Below are the code and all the weights of a small trained network. Each question names an input and a target symbol and asks about switching units off, where a switched-off unit gives its printed mean instead of its output.

import numpy as np


def w(rows, s, z=0):
    codes = np.array(rows[::2]) - 128.0
    scale = np.full(codes.shape[1], s)
    scale[-1] = z or s
    return codes * scale


def norm(h):
    return h / np.sqrt((h * h).mean(-1, keepdims=True) + 1e-5)


def f(y):
    return y / 2 * (1 + np.tanh(0.7978845608 * (y + 0.044715 * y**3)))


def softmax(a):
    e = np.exp(a - a.max(-1, keepdims=True))
    return e / e.sum(-1, keepdims=True)


def log_softmax(a):
    a = a - a.max(-1, keepdims=True)
    return a - np.log(np.exp(a).sum(-1, keepdims=True))


def net(x, mask):
    ids = ['αβγδεθλμξτφψω'.index(c) for c in x.split()]
    T = len(ids)
    res = E[ids] + P[:T]
    u = 0
    for l in range(3):
        q, k, v = (norm(res) @ M[l].T for M in (Q, K, V))
        z = softmax(np.where(np.tri(T) > 0, q @ k.T / 3**0.5, -1e9)) @ v
        res = res + np.where(mask[u], z, O[l][:, -1]) @ O[l][:, :-1]
        u += 1
        y = f(norm(res) @ A[l][:, :-1].T + A[l][:, -1])
        res = res + np.where(mask[u : u + 8], y, B[l][:, -1]) @ B[l][:, :-1]
        u += 8
    return log_softmax(norm(res)[-1] @ U[:, :-1].T + U[:, -1])


Q, K, V, O, A, B = {}, {}, {}, {}, {}, {}
E = w([
[64,128,57,49,151,143],'α',
[44,106,18,202,203,96],'β',
[166,95,162,163,35,82],'γ',
[192,25,204,190,104,80],'δ',
[75,113,217,153,104,59],'ε',
[119,154,126,99,178,95],'θ',
[148,188,117,96,68,122],'λ',
[191,133,145,91,65,150],'μ',
[55,8,117,105,118,34],'ξ',
[83,148,58,121,118,107],'τ',
[196,133,87,38,102,46],'φ',
[186,102,187,162,89,4],'ψ',
[166,163,208,44,96,112],'ω',
],0.019)
P = w([
[140,59,82,255,132,121],'0',
[146,132,74,160,42,101],'1',
[199,143,87,192,61,183],'2',
[139,110,105,169,73,131],'3',
[113,69,108,148,69,78],'4',
[105,99,87,149,75,118],'5',
[106,89,84,148,79,116],'6',
[146,127,58,142,69,180],'7',
],0.0062)
Q[0] = w([
[113,54,94,197,116,104],'0.h1',
[146,117,91,97,41,156],'0.h1',
[72,1,110,151,149,206],'0.h1',
],0.0079)
K[0] = w([
[70,16,141,163,64,118],'0.h1',
[62,52,75,196,245,44],'0.h1',
[144,107,101,254,124,135],'0.h1',
],0.0064)
V[0] = w([
[120,254,154,5,94,85],'0.h1',
[113,178,141,110,117,177],'0.h1',
[189,102,164,159,218,163],'0.h1',
],0.0057)
O[0] = w([
[255,197,103,150,242,225,184],'0.h1',
[148,161,65,139,180,224,69],'0.h1',
[177,34,160,138,119,45,1],'0.h1',
],0.0076,0.0033)
A[0] = w([
[149,134,108,137,251,116,3],'0.n1',
[115,165,194,86,67,156,131],'0.n2',
[76,153,213,117,118,71,73],'0.n3',
[155,138,124,39,68,110,109],'0.n4',
[129,129,115,60,140,105,30],'0.n5',
[143,158,29,126,153,97,135],'0.n6',
[117,166,189,130,147,89,87],'0.n7',
[164,162,98,165,151,187,93],'0.n8',
],0.012,0.0046)
B[0] = w([
[32,87,127,164,201,77,135],'0.n1',
[93,197,64,132,129,149,225],'0.n2',
[99,254,174,138,140,164,254],'0.n3',
[196,99,127,66,180,131,208],'0.n4',
[197,192,142,138,173,145,135],'0.n5',
[175,158,147,164,118,76,204],'0.n6',
[94,130,166,185,120,204,185],'0.n7',
[19,124,99,126,188,131,153],'0.n8',
],0.009,0.0065)
Q[1] = w([
[122,126,111,62,154,162],'1.h1',
[160,124,163,72,169,95],'1.h1',
[116,243,83,101,255,155],'1.h1',
],0.0044)
K[1] = w([
[200,176,117,25,82,109],'1.h1',
[94,138,1,158,148,95],'1.h1',
[88,45,160,106,129,158],'1.h1',
],0.0074)
V[1] = w([
[137,165,91,170,106,144],'1.h1',
[138,92,134,95,239,170],'1.h1',
[255,107,174,157,111,221],'1.h1',
],0.0075)
O[1] = w([
[117,29,65,116,122,168,171],'1.h1',
[97,203,173,125,2,126,49],'1.h1',
[53,115,172,81,170,55,1],'1.h1',
],0.012,0.0036)
A[1] = w([
[135,154,110,162,191,160,81],'1.n1',
[133,170,95,125,249,136,158],'1.n2',
[92,22,89,131,94,90,195],'1.n3',
[161,161,111,199,180,136,3],'1.n4',
[165,141,92,172,93,130,53],'1.n5',
[204,121,197,128,123,85,212],'1.n6',
[74,167,148,184,165,174,48],'1.n7',
[92,139,143,59,126,151,183],'1.n8',
],0.011,0.0039)
B[1] = w([
[45,128,107,89,54,99,181],'1.n1',
[196,93,84,39,77,58,253],'1.n2',
[125,187,133,18,36,122,196],'1.n3',
[66,88,135,1,169,106,157],'1.n4',
[174,165,158,61,200,131,156],'1.n5',
[183,154,35,176,220,123,180],'1.n6',
[85,181,171,102,179,95,252],'1.n7',
[67,225,113,117,102,99,188],'1.n8',
],0.0086,0.0051)
Q[2] = w([
[253,211,39,93,187,169],'2.h1',
[111,191,123,184,96,68],'2.h1',
[85,175,39,19,168,105],'2.h1',
],0.0046)
K[2] = w([
[137,120,162,199,126,126],'2.h1',
[72,254,136,139,198,146],'2.h1',
[130,98,165,131,136,123],'2.h1',
],0.0084)
V[2] = w([
[98,170,226,201,199,181],'2.h1',
[40,43,118,109,98,40],'2.h1',
[149,254,138,78,151,81],'2.h1',
],0.0073)
O[2] = w([
[176,158,154,139,42,74,130],'2.h1',
[229,154,246,12,152,147,94],'2.h1',
[78,189,141,143,201,70,254],'2.h1',
],0.012,0.0068)
A[2] = w([
[120,33,196,35,161,94,152],'2.n1',
[95,92,89,151,39,194,68],'2.n2',
[6,175,176,184,79,108,216],'2.n3',
[74,12,70,146,29,74,171],'2.n4',
[168,2,196,194,65,193,184],'2.n5',
[124,175,213,179,92,150,118],'2.n6',
[153,93,69,127,104,121,195],'2.n7',
[172,230,149,178,204,94,255],'2.n8',
],0.0081,0.0027)
B[2] = w([
[86,76,189,130,119,153,137],'2.n1',
[35,34,84,79,63,174,120],'2.n2',
[192,216,217,127,127,255,244],'2.n3',
[207,184,106,108,31,126,141],'2.n4',
[103,118,45,42,121,156,123],'2.n5',
[127,191,92,178,167,100,166],'2.n6',
[131,180,138,166,125,100,161],'2.n7',
[74,85,103,225,140,80,254],'2.n8',
],0.0097,0.0081)
U = w([
[100,143,1,178,81,222,134],'α',
[128,129,128,94,103,216,114],'β',
[151,84,168,70,169,194,203],'γ',
[109,106,231,29,34,166,168],'δ',
[246,201,127,85,82,91,75],'ε',
[126,68,99,254,199,87,107],'θ',
[83,130,102,128,139,167,50],'λ',
[7,91,163,59,195,30,93],'μ',
[219,121,116,159,207,109,81],'ξ',
[127,106,110,128,143,207,121],'τ',
[63,150,111,121,117,101,2],'φ',
[145,132,138,110,148,135,65],'ψ',
[69,233,204,174,110,160,240],'ω',
],0.0075,0.0043)

Each question gives the input, a string of symbols that net reads in full, and the target symbol t.
The units are the heads (3 rows each of Q, K, V and O) and the neurons (one row each of A and B). Each row of codes is followed by its name. A weight is (code - 128) times the scale printed after its matrix; where a second scale follows, it is the last column's (O, A, B and U).
mask holds one flag per unit, layer by layer, with each layer's heads first. A switched-off unit (its flag False) gives its mean, the last column of its rows in O or B, instead of its output. The means were averaged over made-up inputs and are rounded, as every weight is.
A unit's drop is (log p(t) with every unit on - log p(t) with that unit switched off) / (log p(t) with every unit on - log p(t) with every unit switched off).
The circuit of an input: a set's keep is (log p(t) with only the set's units on - log p(t) with every unit switched off) / (log p(t) with every unit on - log p(t) with every unit switched off). Starting from the 12 units with the biggest drops (on a tie, the unit counted first), units are removed one at a time, each time the one whose removal leaves the highest keep (on an exact tie, the one counted first), for as long as the keep stays at least 0.8.
units of the circuit, in order: the units of the circuit, biggest drop first
top k neurons: the k neurons with the biggest drops, biggest first
top k neurons in layer l: the k neurons of layer l with the biggest drops, biggest first
input ε ε α ε ε α φ ω, target ε: units of the circuit, in order	[2.h1; 1.n2; 0.n4]
input μ ε β, target μ: units of the circuit, in order	[1.h1; 2.h1; 1.n4; 2.n3]
input ε μ ε ξ ω λ, target ε: units of the circuit, in order	[2.h1; 0.h1; 1.h1; 1.n2]
input ε ε α ω, target ε: units of the circuit, in order	[2.h1; 0.h1; 1.n2; 2.n3]
input ε ω μ ε δ, target ε: top 3 neurons	[1.n3; 2.n4; 1.n6]
input α α λ, target α: top 2 neurons	[0.n3; 1.n7]
input ε φ ε β, target ε: top neuron	[2.n4]
input θ ε ω μ, target θ: top 2 neurons	[0.n4; 1.n6]
input μ δ ω θ ε φ, target ξ: top 2 neurons in layer 1	[1.n6; 1.n3]
input α ψ α ε τ ω, target α: top 2 neurons in layer 0	[0.n3; 0.n2]
input ε ε γ, target ε: top 2 neurons	[1.n3; 0.n6]
input ε β λ, target ε: top 2 neurons in layer 0	[0.n4; 0.n2]
input ε μ μ, target ε: top 3 neurons in layer 0	[0.n2; 0.n4; 0.n6]
input γ ε τ ω, target γ: top neuron in layer 1	[1.n3]
input μ δ ω θ ε β γ, target ε: top 3 neurons	[1.n3; 1.n6; 0.n8]
input α ε γ, target α: top 2 neurons in layer 2	[2.n2; 2.n3]
input θ ε α, target θ: top 3 neurons in layer 0	[0.n3; 0.n2; 0.n6]
input γ ε α γ δ, target γ: top 2 neurons in layer 2	[2.n8; 2.n1]
input α α ω ω, target α: top 2 neurons	[0.n3; 1.n7]
input ω ω β, target ω: top neuron	[2.n3]
input ε ε ε μ, target ε: top 2 neurons	[0.n2; 0.n4]
input ε μ ε β γ ψ, target θ: top 2 neurons in layer 2	[2.n8; 2.n3]
input θ ω μ, target θ: top 2 neurons	[1.n6; 0.n4]
input α δ α α ψ ξ ω δ, target α: top 2 neurons in layer 0	[0.n6; 0.n4]
